Below are the code and all the weights of a small trained network. Each question names an input and a class and asks about switching units off, where a switched-off unit gives its printed mean instead of its output.

import numpy as np


def w(rows, s, z=0):
    codes = np.array(rows[::2]) - 128.0
    scale = np.full(codes.shape[1], s)
    scale[-1] = z or s
    return codes * scale


def f(y):
    return np.maximum(y, 0)


def log_softmax(a):
    a = a - a.max(-1, keepdims=True)
    return a - np.log(np.exp(a).sum(-1, keepdims=True))


def net(x, mask):
    res = np.array(x, float).reshape(1, 8) / 4 @ E
    y = f(res @ A[0][:, :-1].T + A[0][:, -1])
    res = res + np.where(mask, y, B[0][:, -1]) @ B[0][:, :-1]
    return log_softmax(res[-1] @ U[:, :-1].T + U[:, -1])


A, B = {}, {}
E = w([
[36,217,200,148,46,189,33,193],'x0',
[102,99,124,80,104,166,125,138],'x1',
[122,122,134,111,129,127,133,136],'x2',
[119,120,122,99,129,140,114,135],'x3',
[128,132,144,116,132,123,135,134],'x4',
[62,90,247,214,253,160,131,140],'x5',
[254,77,176,137,91,153,138,225],'x6',
[130,138,144,83,139,131,136,139],'x7',
],0.0072)
A[0] = w([
[115,151,119,111,114,81,88,59,108],'n0',
[76,187,187,163,2,204,105,156,62],'n1',
[129,183,102,53,122,120,115,74,168],'n2',
[220,112,152,155,101,149,141,175,28],'n3',
[153,125,101,53,45,88,135,102,143],'n4',
[148,38,91,99,162,139,151,103,36],'n5',
[40,169,69,134,178,169,182,88,21],'n6',
[146,54,97,121,143,109,178,76,50],'n7',
[173,34,204,112,58,127,172,243,216],'n8',
[88,77,190,75,199,117,112,111,254],'n9',
[133,190,83,75,67,95,113,141,62],'n10',
[174,151,104,93,59,92,119,109,70],'n11',
],0.0086,0.0043)
B[0] = w([
[178,144,58,144,135,133,208,174,164],'n0',
[102,128,152,1,173,45,83,123,240],'n1',
[133,85,100,170,40,179,139,131,194],'n2',
[34,177,69,111,110,165,219,151,179],'n3',
[220,137,203,145,124,137,86,58,223],'n4',
[183,162,151,71,201,17,107,190,189],'n5',
[99,215,67,131,109,174,191,181,175],'n6',
[140,216,215,139,242,36,121,201,198],'n7',
[124,159,41,143,85,142,152,68,254],'n8',
[143,88,124,231,54,182,59,137,226],'n9',
[227,109,210,150,115,89,164,142,191],'n10',
[152,218,210,236,78,196,106,108,189],'n11',
],0.0072,0.0088)
U = w([
[118,177,165,2,197,29,109,179,108],'0',
[120,109,80,149,88,115,93,130,246],'1',
[115,118,97,133,118,152,123,95,254],'2',
[141,105,201,211,91,207,122,134,53],'3',
[115,152,64,112,133,161,120,92,161],'4',
[54,200,24,99,82,199,253,144,7],'5',
[111,82,127,120,106,113,134,85,173],'6',
[116,107,88,122,127,134,102,87,131],'7',
],0.0061,0.0048)

Each question gives the input, the list of numbers given to net, and the class t.
The units are the neurons (one row each of A and B). Each row of codes is followed by its name. A weight is (code - 128) times the scale printed after its matrix; where a second scale follows, it is the last column's (A, B and U).
mask holds one flag per neuron, in row order. A switched-off neuron (its flag False) gives its mean, the last column of its row in B, instead of its output. The means were averaged over made-up inputs and are rounded, as every weight is.
A unit's drop is (log p(t) with every unit on - log p(t) with that unit switched off) / (log p(t) with every unit on - log p(t) with every unit switched off).
The circuit of an input: a set's keep is (log p(t) with only the set's units on - log p(t) with every unit switched off) / (log p(t) with every unit on - log p(t) with every unit switched off). Starting from all 12 units, units are removed one at a time, each time the one whose removal leaves the highest keep (on an exact tie, the one counted first), for as long as the keep stays at least 0.8.
circuit, biggest first: the units of the circuit, biggest drop first
k most important neurons: the k neurons with the biggest drops, biggest first
drop of u: that unit's drop, to one decimal
input [3,8,3,6,5,-8,2,2], class 3: circuit, biggest first	[n11, n4]
input [-7,4,-5,6,-6,6,2,0], class 0: circuit, biggest first	[n5]
input [4,-3,-4,-4,-7,-8,3,-4], class 3: 3 most important neurons	[n11, n10, n4]
input [-6,-6,4,1,4,3,-7,-4], class 5: 2 most important neurons	[n6, n1]
input [-7,-1,2,-2,3,5,-8,-4], class 5: 3 most important neurons	[n6, n1, n4]
input [7,3,2,5,-2,-8,-5,3], class 3: 4 most important neurons	[n2, n11, n10, n4]
input [-3,-1,-7,-7,-2,-5,8,5], class 5: 4 most important neurons	[n3, n8, n9, n1]
input [-4,-8,-3,-6,2,-8,4,-3], class 3: 3 most important neurons	[n11, n4, n1]
input [0,-1,-6,-7,-1,3,7,-1], class 5: 2 most important neurons	[n3, n8]
input [1,3,-1,-6,-2,-2,8,6], class 5: circuit, biggest first	[n3, n8]
input [7,-1,0,-8,-5,6,8,-6], class 5: circuit, biggest first	[n8, n3]
input [6,-1,-3,-7,4,-1,-8,-5], class 5: 2 most important neurons	[n6, n0]
input [8,-4,2,-2,-3,8,-5,-6], class 0: 4 most important neurons	[n1, n8, n2, n11]
input [4,-2,7,2,-5,-3,8,3], class 5: 2 most important neurons	[n3, n8]
input [5,-1,6,8,-3,-8,-1,4], class 3: circuit, biggest first	[n11, n10]
input [8,4,0,-1,1,4,-1,1], class 0: circuit, biggest first	[n1]
input [-2,0,-5,5,4,-7,4,-1], class 3: circuit, biggest first	[n11, n4]
input [0,1,6,1,3,-2,-7,3], class 5: drop of n3	-0.2
input [6,0,2,2,4,-5,0,-4], class 0: drop of n9	0.5
input [5,-1,-5,5,-4,-3,6,3], class 5: circuit, biggest first	[n3]
